Below are the code and all the weights of a small trained network. Each question names an input and a class and asks about switching units off, where a switched-off unit gives its printed mean instead of its output.

import numpy as np


def w(rows, s, z=0):
    codes = np.array(rows[::2]) - 128.0
    scale = np.full(codes.shape[1], s)
    scale[-1] = z or s
    return codes * scale


def f(y):
    return y / 2 * (1 + np.tanh(0.7978845608 * (y + 0.044715 * y**3)))


def log_softmax(a):
    a = a - a.max(-1, keepdims=True)
    return a - np.log(np.exp(a).sum(-1, keepdims=True))


def net(x, mask):
    res = np.array(x, float).reshape(1, 5) / 4 @ E
    y = f(res @ A[0][:, :-1].T + A[0][:, -1])
    res = res + np.where(mask, y, B[0][:, -1]) @ B[0][:, :-1]
    return log_softmax(res[-1] @ U[:, :-1].T + U[:, -1])


A, B = {}, {}
E = w([
[140,115,134,115,126,145,129,122,117,124,129,116],'x0',
[151,105,220,122,132,68,149,182,97,119,126,196],'x1',
[120,130,130,140,127,130,127,130,144,133,126,135],'x2',
[214,96,71,130,172,147,134,137,160,170,114,199],'x3',
[180,173,118,180,8,131,122,144,112,118,123,148],'x4',
],0.016)
A[0] = w([
[101,143,20,129,119,156,126,115,148,129,127,73,255],'neuron 1',
[138,115,153,118,158,128,128,130,118,118,129,137,135],'neuron 2',
[138,124,176,134,152,105,128,132,121,126,131,174,119],'neuron 3',
[137,117,63,137,183,139,125,121,133,134,129,108,139],'neuron 4',
[213,135,82,138,61,137,127,132,135,134,126,179,44],'neuron 5',
[147,119,127,133,113,130,125,128,144,135,118,131,124],'neuron 6',
[153,106,106,116,222,141,128,124,150,138,131,162,126],'neuron 7',
[62,130,172,125,157,113,126,125,118,123,127,74,188],'neuron 8',
[141,122,192,117,123,113,131,140,120,133,129,162,143],'neuron 9',
[110,134,58,134,104,139,125,117,135,133,128,78,175],'neuron 10',
[141,133,107,129,109,121,130,137,134,135,130,146,126],'neuron 11',
[100,165,157,140,5,115,126,128,102,115,131,96,130],'neuron 12',
[58,135,166,114,147,124,127,133,123,114,130,89,190],'neuron 13',
[118,140,99,140,150,144,123,120,128,136,125,126,121],'neuron 14',
],0.024,0.013)
B[0] = w([
[118,163,31,110,167,135,120,32,157,145,139,36,254],'neuron 1',
[131,137,137,146,126,123,124,160,131,167,128,151,160],'neuron 2',
[152,135,160,121,89,159,133,192,103,161,121,156,182],'neuron 3',
[121,51,51,96,177,128,127,115,132,32,127,101,198],'neuron 4',
[98,155,229,148,216,145,132,33,73,125,162,164,198],'neuron 5',
[142,137,141,120,138,112,124,112,93,130,140,114,140],'neuron 6',
[129,98,71,116,130,110,126,221,176,197,100,143,215],'neuron 7',
[129,155,198,127,178,132,136,48,68,121,153,155,219],'neuron 8',
[116,56,165,146,120,101,124,152,119,47,116,163,191],'neuron 9',
[130,217,131,150,94,142,143,117,149,235,150,99,205],'neuron 10',
[141,135,129,110,161,147,130,107,88,120,122,116,147],'neuron 11',
[138,134,67,115,3,114,121,177,179,63,110,87,239],'neuron 12',
[122,151,196,151,177,157,125,58,90,119,148,151,214],'neuron 13',
[150,93,85,105,142,103,121,102,105,104,119,118,157],'neuron 14',
],0.022,0.036)
U = w([
[70,157,159,137,195,147,119,35,76,154,188,90,236],'0',
[106,133,254,144,165,121,137,130,46,101,143,204,235],'1',
[112,208,102,107,66,121,101,121,189,121,137,74,19],'2',
[133,123,173,139,49,72,110,179,138,47,94,137,80],'3',
[113,92,60,68,173,103,113,145,183,170,106,94,150],'4',
[152,85,150,115,145,94,140,249,144,217,70,187,3],'5',
],0.0098,0.0024)

Each question gives the input, the list of numbers given to net, and the class t.
The units are the neurons (one row each of A and B). Each row of codes is followed by its name. A weight is (code - 128) times the scale printed after its matrix; where a second scale follows, it is the last column's (A, B and U).
mask holds one flag per neuron, in row order. A switched-off neuron (its flag False) gives its mean, the last column of its row in B, instead of its output. The means were averaged over made-up inputs and are rounded, as every weight is.
A unit's drop is (log p(t) with every unit on - log p(t) with that unit switched off) / (log p(t) with every unit on - log p(t) with every unit switched off).
The circuit of an input: a set's keep is (log p(t) with only the set's units on - log p(t) with every unit switched off) / (log p(t) with every unit on - log p(t) with every unit switched off). Starting from the 12 units with the biggest drops (on a tie, the unit counted first), units are removed one at a time, each time the one whose removal leaves the highest keep (on an exact tie, the one counted first), for as long as the keep stays at least 0.8.
circuit, biggest first: the units of the circuit, biggest drop first
unit that matters most: the unit with the biggest drop
k most important neurons: the k neurons with the biggest drops, biggest first
drop of u: that unit's drop, to one decimal
input [4,1,-7,-6,8], class 3: 2 most important neurons => (neuron 1; neuron 12)
input [-3,5,-5,-4,2], class 3: unit that matters most => neuron 12
input [3,1,-7,1,-5], class 5: circuit, biggest first => (neuron 1; neuron 7)
input [-4,-3,-7,0,8], class 2: 3 most important neurons => (neuron 12; neuron 8; neuron 13)
input [3,1,-8,8,0], class 5: circuit, biggest first => (neuron 7; neuron 1)
input [1,3,3,2,5], class 1: 2 most important neurons => (neuron 5; neuron 1)
input [-3,2,1,4,1], class 1: 3 most important neurons => (neuron 1; neuron 5; neuron 12)
input [4,-8,-5,-3,1], class 2: 2 most important neurons => (neuron 5; neuron 12)
input [3,6,3,1,-4], class 5: 2 most important neurons => (neuron 5; neuron 7)
input [4,-5,7,1,-8], class 4: 2 most important neurons => (neuron 7; neuron 5)
input [-8,6,4,2,1], class 1: 2 most important neurons => (neuron 12; neuron 7)
input [-2,-3,-6,-1,7], class 2: drop of neuron 12 => 3.8
input [2,-2,-7,-4,6], class 2: drop of neuron 1 => 0.0
input [5,1,-7,-5,4], class 3: unit that matters most => neuron 1
input [-5,1,3,-3,-2], class 1: drop of neuron 1 => 0.9
input [2,8,-2,-7,1], class 3: 2 most important neurons => (neuron 12; neuron 5)
input [8,5,2,1,-8], class 5: 2 most important neurons => (neuron 7; neuron 5)
input [3,2,8,-8,2], class 3: circuit, biggest first => (neuron 12; neuron 1)
